Below are the code and all the weights of a small trained network. Each question names an input and a target symbol and asks about switching units off, where a switched-off unit gives its printed mean instead of its output.

import numpy as np


def w(rows, s, z=0):
    codes = np.array(rows[::2]) - 128.0
    scale = np.full(codes.shape[1], s)
    scale[-1] = z or s
    return codes * scale


def norm(h):
    return h / np.sqrt((h * h).mean(-1, keepdims=True) + 1e-5)


def softmax(a):
    e = np.exp(a - a.max(-1, keepdims=True))
    return e / e.sum(-1, keepdims=True)


def log_softmax(a):
    a = a - a.max(-1, keepdims=True)
    return a - np.log(np.exp(a).sum(-1, keepdims=True))


def net(x, mask):
    ids = ['αβγδεζλμξπστω'.index(c) for c in x.split()]
    T = len(ids)
    res = E[ids] + P[:T]
    u = 0
    for l in range(3):
        r = norm(res)
        for j in range(2):
            rows = slice(4 * j, 4 * j + 4)
            q, k, v = (r @ M[l][rows].T for M in (Q, K, V))
            z = softmax(np.where(np.tri(T) > 0, q @ k.T / 4**0.5, -1e9)) @ v
            o = O[l][rows]
            res = res + np.where(mask[u + j], z, o[:, -1]) @ o[:, :-1]
        u += 2
    return log_softmax(norm(res)[-1] @ U[:, :-1].T + U[:, -1])


Q, K, V, O = {}, {}, {}, {}
E = w([
[162,73,158,66,50,246,140,112,34,182],'α',
[107,121,122,150,135,48,130,209,173,89],'β',
[246,89,79,73,125,66,55,139,84,105],'γ',
[201,93,105,241,100,170,152,176,91,74],'δ',
[140,114,65,78,152,145,247,222,151,98],'ε',
[92,97,158,109,5,163,138,183,158,77],'ζ',
[168,138,184,154,236,64,192,219,38,241],'λ',
[155,33,109,139,29,47,159,228,136,158],'μ',
[253,231,171,103,37,190,114,100,210,103],'ξ',
[101,142,165,5,85,76,116,172,143,221],'π',
[184,114,186,166,54,102,45,134,88,187],'σ',
[90,152,157,174,72,173,218,174,160,218],'τ',
[254,101,65,92,118,111,125,109,80,223],'ω',
],0.0093)
P = w([
[127,121,134,132,148,144,107,126,146,125],'0',
[117,137,121,131,137,139,107,127,131,123],'1',
[139,74,98,191,72,16,159,180,175,238],'2',
[109,118,131,136,147,129,131,86,142,121],'3',
[145,141,145,123,117,134,129,155,126,124],'4',
[133,109,87,175,101,106,134,146,179,253],'5',
[96,145,107,135,132,119,127,94,119,119],'6',
[148,144,143,121,109,122,146,144,119,121],'7',
[154,115,80,155,100,136,132,121,167,236],'8',
[110,156,107,131,121,130,116,137,109,120],'9',
[147,150,141,122,98,112,155,137,110,121],'10',
[168,112,71,141,107,151,129,109,163,225],'11',
[182,134,181,130,149,120,80,141,118,135],'12',
[137,156,136,121,87,99,168,120,98,119],'13',
],0.034)
Q[0] = w([
[92,159,112,134,145,144,113,66,95,114],'L0H1',
[69,159,22,144,103,90,142,83,126,143],'L0H1',
[102,100,150,140,121,120,192,69,141,111],'L0H1',
[137,10,167,123,167,104,145,29,210,124],'L0H1',
[116,232,32,108,38,144,105,234,27,134],'L0H2',
[180,180,144,116,66,142,91,143,197,86],'L0H2',
[204,55,214,81,120,160,135,247,123,134],'L0H2',
[166,199,150,122,173,151,69,210,81,123],'L0H2',
],0.014)
K[0] = w([
[89,97,166,125,187,156,112,73,165,94],'L0H1',
[119,36,147,145,138,96,164,51,183,142],'L0H1',
[153,87,189,120,164,157,129,130,159,116],'L0H1',
[146,53,121,140,178,185,54,190,217,173],'L0H1',
[106,169,113,116,54,40,239,36,41,110],'L0H2',
[168,206,88,98,41,172,106,109,167,80],'L0H2',
[155,237,114,127,81,126,114,251,37,147],'L0H2',
[60,183,104,126,143,94,119,126,23,55],'L0H2',
],0.013)
V[0] = w([
[146,148,71,46,191,132,182,143,140,174],'L0H1',
[111,166,134,55,93,169,97,82,185,171],'L0H1',
[163,98,53,113,101,120,133,136,180,39],'L0H1',
[138,183,123,209,120,215,198,133,148,145],'L0H1',
[84,55,64,117,94,205,146,133,116,151],'L0H2',
[92,96,138,130,8,73,194,185,207,213],'L0H2',
[206,91,76,189,74,97,121,102,140,224],'L0H2',
[86,137,42,199,123,134,104,147,209,183],'L0H2',
],0.017)
O[0] = w([
[166,166,57,46,156,137,162,65,151,161,117],'L0H1',
[196,168,190,120,91,89,92,123,150,196,132],'L0H1',
[161,80,51,135,80,38,129,157,115,103,120],'L0H1',
[138,192,98,207,93,170,181,112,222,141,150],'L0H1',
[127,16,139,124,108,135,181,111,129,183,102],'L0H2',
[29,99,74,96,98,98,85,147,126,156,253],'L0H2',
[126,78,39,152,127,178,2,178,102,188,248],'L0H2',
[121,48,112,150,170,96,48,88,207,150,159],'L0H2',
],0.017,0.015)
Q[1] = w([
[123,59,102,116,129,116,135,31,175,93],'L1H1',
[137,116,126,148,113,99,96,79,179,97],'L1H1',
[109,72,162,76,147,135,137,74,131,118],'L1H1',
[137,135,160,190,112,96,167,146,169,118],'L1H1',
[176,138,125,159,36,200,167,105,156,219],'L1H2',
[122,58,128,182,89,102,61,167,92,169],'L1H2',
[90,73,149,7,131,119,177,123,87,225],'L1H2',
[210,171,154,125,164,123,94,150,68,159],'L1H2',
],0.018)
K[1] = w([
[126,83,78,141,153,115,76,105,187,145],'L1H1',
[148,122,121,180,127,100,78,127,172,151],'L1H1',
[101,77,124,74,166,131,105,77,116,169],'L1H1',
[151,87,165,188,140,78,166,103,156,112],'L1H1',
[171,130,109,174,60,196,173,121,157,239],'L1H2',
[118,54,116,163,81,141,42,180,94,159],'L1H2',
[103,76,160,3,126,136,171,119,101,196],'L1H2',
[238,181,138,89,168,165,64,174,66,138],'L1H2',
],0.018)
V[1] = w([
[160,132,128,131,140,164,78,97,137,132],'L1H1',
[138,146,198,127,103,127,134,115,123,58],'L1H1',
[190,90,128,96,104,179,130,96,148,129],'L1H1',
[88,126,152,134,151,131,142,121,118,71],'L1H1',
[129,137,211,172,68,123,174,74,168,82],'L1H2',
[106,98,117,109,190,204,133,77,99,90],'L1H2',
[98,70,141,83,95,54,140,149,73,86],'L1H2',
[6,157,98,99,62,152,136,191,97,102],'L1H2',
],0.012)
O[1] = w([
[101,109,137,144,165,99,164,130,182,154,148],'L1H1',
[165,190,144,114,101,166,172,67,111,159,66],'L1H1',
[118,91,202,163,174,99,172,121,104,148,91],'L1H1',
[148,140,134,131,102,169,125,81,133,98,66],'L1H1',
[114,169,51,122,178,96,132,168,33,185,1],'L1H2',
[160,164,127,159,39,51,112,161,158,148,67],'L1H2',
[150,186,141,178,178,152,126,97,182,173,95],'L1H2',
[197,9,188,160,223,57,118,109,190,163,164],'L1H2',
],0.012,0.0072)
Q[2] = w([
[51,96,107,90,70,78,164,134,161,133],'L2H1',
[106,177,73,128,144,156,103,180,115,49],'L2H1',
[173,144,201,82,118,163,206,180,146,94],'L2H1',
[143,80,81,161,148,137,130,189,200,143],'L2H1',
[55,90,108,149,54,110,127,91,109,109],'L2H2',
[174,120,137,160,90,168,145,116,142,184],'L2H2',
[56,100,114,86,110,79,100,255,107,131],'L2H2',
[156,156,171,196,155,70,105,32,126,90],'L2H2',
],0.014)
K[2] = w([
[77,114,116,75,34,98,142,51,180,123],'L2H1',
[102,161,30,143,107,173,70,105,87,92],'L2H1',
[134,186,138,79,86,127,245,146,78,93],'L2H1',
[90,67,70,187,133,111,183,203,151,132],'L2H1',
[106,75,167,186,106,155,155,48,154,65],'L2H2',
[159,141,130,165,49,172,138,143,181,154],'L2H2',
[33,55,133,102,120,99,95,118,82,121],'L2H2',
[161,157,221,175,141,91,155,145,163,81],'L2H2',
],0.011)
V[2] = w([
[113,19,73,163,99,120,174,94,86,165],'L2H1',
[60,101,169,113,133,3,214,195,169,80],'L2H1',
[62,111,129,89,95,77,49,155,202,79],'L2H1',
[119,177,167,98,87,104,162,153,30,61],'L2H1',
[111,130,106,94,133,41,165,53,57,87],'L2H2',
[98,93,105,162,216,82,65,167,168,130],'L2H2',
[137,54,163,188,159,74,94,146,160,228],'L2H2',
[185,97,200,113,35,210,184,173,108,215],'L2H2',
],0.0078)
O[2] = w([
[192,107,175,142,113,159,132,12,93,163,145],'L2H1',
[159,114,115,82,83,156,45,99,195,38,74],'L2H1',
[169,240,142,120,82,163,134,126,128,96,203],'L2H1',
[25,71,107,126,66,117,108,121,160,104,59],'L2H1',
[114,48,155,165,146,126,103,129,135,162,47],'L2H2',
[95,197,89,126,88,153,182,59,23,155,255],'L2H2',
[80,210,115,113,8,192,142,100,106,85,247],'L2H2',
[121,98,107,74,116,139,100,200,254,47,78],'L2H2',
],0.0099,0.0079)
U = w([
[128,76,167,131,130,151,199,174,98,206,144],'α',
[114,166,131,198,194,52,93,33,88,128,126],'β',
[177,78,115,87,162,99,97,169,61,56,176],'γ',
[135,97,87,253,141,171,156,139,143,74,91],'δ',
[159,111,47,90,152,76,183,76,169,115,163],'ε',
[93,112,196,145,57,98,110,96,188,63,185],'ζ',
[50,141,114,105,245,209,127,136,163,71,177],'λ',
[28,41,61,149,177,76,78,174,131,165,184],'μ',
[138,202,109,184,96,24,121,222,171,172,59],'ξ',
[99,167,189,34,152,65,71,93,140,179,71],'π',
[78,155,229,204,140,189,30,150,95,117,2],'σ',
[94,164,105,202,142,156,89,59,213,222,131],'τ',
[240,150,85,97,148,217,71,88,143,161,101],'ω',
],0.0062,0.0028)

Each question gives the input, a string of symbols that net reads in full, and the target symbol t.
The units are the heads (4 rows each of Q, K, V and O). Each row of codes is followed by its name. A weight is (code - 128) times the scale printed after its matrix; where a second scale follows, it is the last column's (O and U).
mask holds one flag per head, layer by layer. A switched-off head (its flag False) gives its mean, the last column of its rows in O, instead of its output. The means were averaged over made-up inputs and are rounded, as every weight is.
A unit's drop is (log p(t) with every unit on - log p(t) with that unit switched off) / (log p(t) with every unit on - log p(t) with every unit switched off).
The circuit of an input: a set's keep is (log p(t) with only the set's units on - log p(t) with every unit switched off) / (log p(t) with every unit on - log p(t) with every unit switched off). Starting from all 6 units, units are removed one at a time, each time the one whose removal leaves the highest keep (on an exact tie, the one counted first), for as long as the keep stays at least 0.8.
circuit, biggest first: the units of the circuit, biggest drop first
unit that matters most: the unit with the biggest drop
which heads matter: for each layer, one digit per head in row order, 1 if its drop is at least 0.15 and else 0, layers parted by /
drop when u is switched off: that unit's drop, to one decimal
input ω λ δ ξ, target ω: circuit, biggest first -> (L0H2; L0H1)
input α σ ξ β, target α: unit that matters most -> L0H2
input π α λ λ π α γ, target λ: which heads matter -> 11 / 00 / 11
input α ξ ξ ξ ξ ξ δ, target ξ: circuit, biggest first -> (L0H2; L0H1; L2H2; L1H2)
input ω σ π γ γ δ λ, target γ: which heads matter -> 11 / 00 / 00
input δ λ δ ξ ω ε ω γ σ τ, target ω: circuit, biggest first -> (L0H2; L0H1)
input ε α β μ λ λ α π, target π: which heads matter -> 11 / 01 / 00
input σ δ σ π σ ζ δ μ ω τ σ λ α β, target β: circuit, biggest first -> (L1H2; L0H2; L0H1; L2H2)
input γ ξ ω ξ τ ξ, target ω: circuit, biggest first -> (L2H1; L0H2; L1H2)
input β δ γ ξ λ α λ, target ξ: circuit, biggest first -> (L0H2; L0H1; L2H1)
input ε λ ω β δ ε π β ζ ω, target π: which heads matter -> 11 / 00 / 00
input σ λ ζ δ, target σ: which heads matter -> 10 / 00 / 00
input μ μ π μ ε σ π λ ξ λ λ λ δ, target λ: which heads matter -> 11 / 00 / 10
input ε δ μ λ, target ε: which heads matter -> 11 / 00 / 00
input α ξ α μ σ ω ε β, target β: which heads matter -> 11 / 01 / 01
input ξ μ ε δ ε ξ σ δ γ ω, target σ: which heads matter -> 10 / 00 / 00
input ζ λ ξ ζ β ζ γ, target ζ: which heads matter -> 11 / 00 / 00
input τ μ γ λ π μ γ τ τ λ μ ξ ζ, target λ: circuit, biggest first -> (L0H1)
input ξ ε τ ξ π μ μ ε α μ μ ε ξ δ, target δ: which heads matter -> 10 / 01 / 00
input δ λ ω ε, target δ: circuit, biggest first -> (L0H1; L0H2)
input λ ξ ξ γ λ ξ γ δ σ σ γ ζ λ, target σ: unit that matters most -> L0H1
input δ ξ μ σ ξ α ξ λ π ξ π ξ ζ ω, target ω: circuit, biggest first -> (L1H2; L2H1)
input ε μ ξ σ ξ λ ω π τ γ, target ω: which heads matter -> 01 / 00 / 00
input σ λ β π π τ ζ δ ξ γ ε, target ε: circuit, biggest first -> (L0H1; L1H2)
input λ ω σ σ λ λ α, target σ: drop when L0H1 is switched off -> 0.9
input δ μ μ π, target δ: drop when L0H1 is switched off -> 0.5
input σ γ ζ λ ξ ζ δ, target λ: drop when L0H2 is switched off -> 0.5
input ε τ α ξ γ λ ω ω ξ τ, target ω: drop when L1H2 is switched off -> 0.1
input σ ε β ξ ξ γ ζ ξ τ τ ξ ω π, target τ: circuit, biggest first -> (L0H1)
